Below are the code and all the weights of a small trained network. Each question names an input and a class and asks about switching units off, where a switched-off unit gives its printed mean instead of its output.

import numpy as np


def w(rows, s, z=0):
    codes = np.array(rows[::2]) - 128.0
    scale = np.full(codes.shape[1], s)
    scale[-1] = z or s
    return codes * scale


def f(y):
    return y / 2 * (1 + np.tanh(0.7978845608 * (y + 0.044715 * y**3)))


def log_softmax(a):
    a = a - a.max(-1, keepdims=True)
    return a - np.log(np.exp(a).sum(-1, keepdims=True))


def net(x, mask):
    res = np.array(x, float).reshape(1, 7) / 4 @ E
    y = f(res @ A[0][:, :-1].T + A[0][:, -1])
    res = res + np.where(mask, y, B[0][:, -1]) @ B[0][:, :-1]
    return log_softmax(res[-1] @ U[:, :-1].T + U[:, -1])


A, B = {}, {}
E = w([
[163,97,124,88,141,96,113,116,113,160,137],'x0',
[81,142,124,95,147,136,152,151,160,152,165],'x1',
[99,137,127,160,125,127,138,136,151,132,127],'x2',
[244,111,174,89,35,126,188,239,177,140,96],'x3',
[129,35,20,46,59,71,126,48,195,49,155],'x4',
[135,129,127,69,143,144,135,128,116,130,145],'x5',
[99,186,223,101,202,32,97,174,159,79,5],'x6',
],0.013)
A[0] = w([
[117,80,111,82,86,78,147,89,223,18,120,111],'n1',
[165,173,163,95,151,37,154,152,193,75,81,142],'n2',
[207,139,153,107,61,146,169,178,186,132,117,196],'n3',
[85,174,95,120,167,83,70,83,117,103,121,146],'n4',
[165,102,126,143,62,160,205,169,113,143,168,123],'n5',
[145,111,94,183,124,212,155,77,85,186,191,218],'n6',
[84,140,96,160,198,145,79,83,75,130,156,254],'n7',
[128,84,10,118,53,169,143,76,145,120,157,140],'n8',
],0.011,0.0075)
B[0] = w([
[64,22,87,95,63,83,157,116,172,89,103,232],'n1',
[82,86,164,83,151,164,176,181,72,98,71,235],'n2',
[112,186,118,127,89,6,102,136,123,191,101,237],'n3',
[119,95,150,67,166,222,102,58,205,69,151,203],'n4',
[150,146,169,130,109,58,69,91,132,187,103,200],'n5',
[65,146,103,105,40,54,154,151,59,168,184,255],'n6',
[73,98,128,72,190,75,156,61,56,66,146,250],'n7',
[132,161,79,147,101,102,66,135,197,61,153,250],'n8',
],0.013,0.021)
U = w([
[72,70,100,93,109,93,202,125,50,105,128,192],'0',
[140,109,27,133,136,152,131,89,135,62,213,118],'1',
[163,189,129,152,125,122,133,122,77,224,149,88],'2',
[148,119,120,112,96,111,70,122,201,128,120,4],'3',
[112,154,227,118,251,185,125,103,82,103,105,197],'4',
[122,48,131,80,157,229,121,76,196,90,107,98],'5',
[167,155,205,114,181,144,146,249,104,134,74,177],'6',
],0.011,0.0032)

Each question gives the input, the list of numbers given to net, and the class t.
The units are the neurons (one row each of A and B). Each row of codes is followed by its name. A weight is (code - 128) times the scale printed after its matrix; where a second scale follows, it is the last column's (A, B and U).
mask holds one flag per neuron, in row order. A switched-off neuron (its flag False) gives its mean, the last column of its row in B, instead of its output. The means were averaged over made-up inputs and are rounded, as every weight is.
A unit's drop is (log p(t) with every unit on - log p(t) with that unit switched off) / (log p(t) with every unit on - log p(t) with every unit switched off).
The circuit of an input: a set's keep is (log p(t) with only the set's units on - log p(t) with every unit switched off) / (log p(t) with every unit on - log p(t) with every unit switched off). Starting from all 8 units, units are removed one at a time, each time the one whose removal leaves the highest keep (on an exact tie, the one counted first), for as long as the keep stays at least 0.8.
circuit, biggest first: the units of the circuit, biggest drop first
top k neurons: the k neurons with the biggest drops, biggest first
drop of u: that unit's drop, to one decimal
input [4,-4,2,0,-3,8,4], class 4: circuit, biggest first => n6; n1
input [1,-5,-8,-6,5,-2,8], class 5: circuit, biggest first => n4
input [3,-1,1,-3,1,2,4], class 5: circuit, biggest first => n6; n4
input [-2,-3,-8,1,-8,2,5], class 6: top 2 neurons => n7; n4
input [-8,-7,8,1,0,-3,-6], class 2: top 2 neurons => n1; n6
input [1,5,1,-7,2,5,-5], class 1: top 2 neurons => n8; n2
input [1,2,8,-7,2,-1,-4], class 1: top 3 neurons => n8; n2; n4
input [0,2,-5,7,-3,1,1], class 6: top 2 neurons => n6; n2
input [-1,-7,-6,-6,6,-3,-8], class 1: drop of n8 => 3.8
input [3,8,0,7,1,3,-5], class 3: drop of n8 => 0.3
input [2,-1,-8,0,6,-4,6], class 5: drop of n6 => 0.6
input [-8,1,8,3,-2,-6,-4], class 2: drop of n6 => 0.0
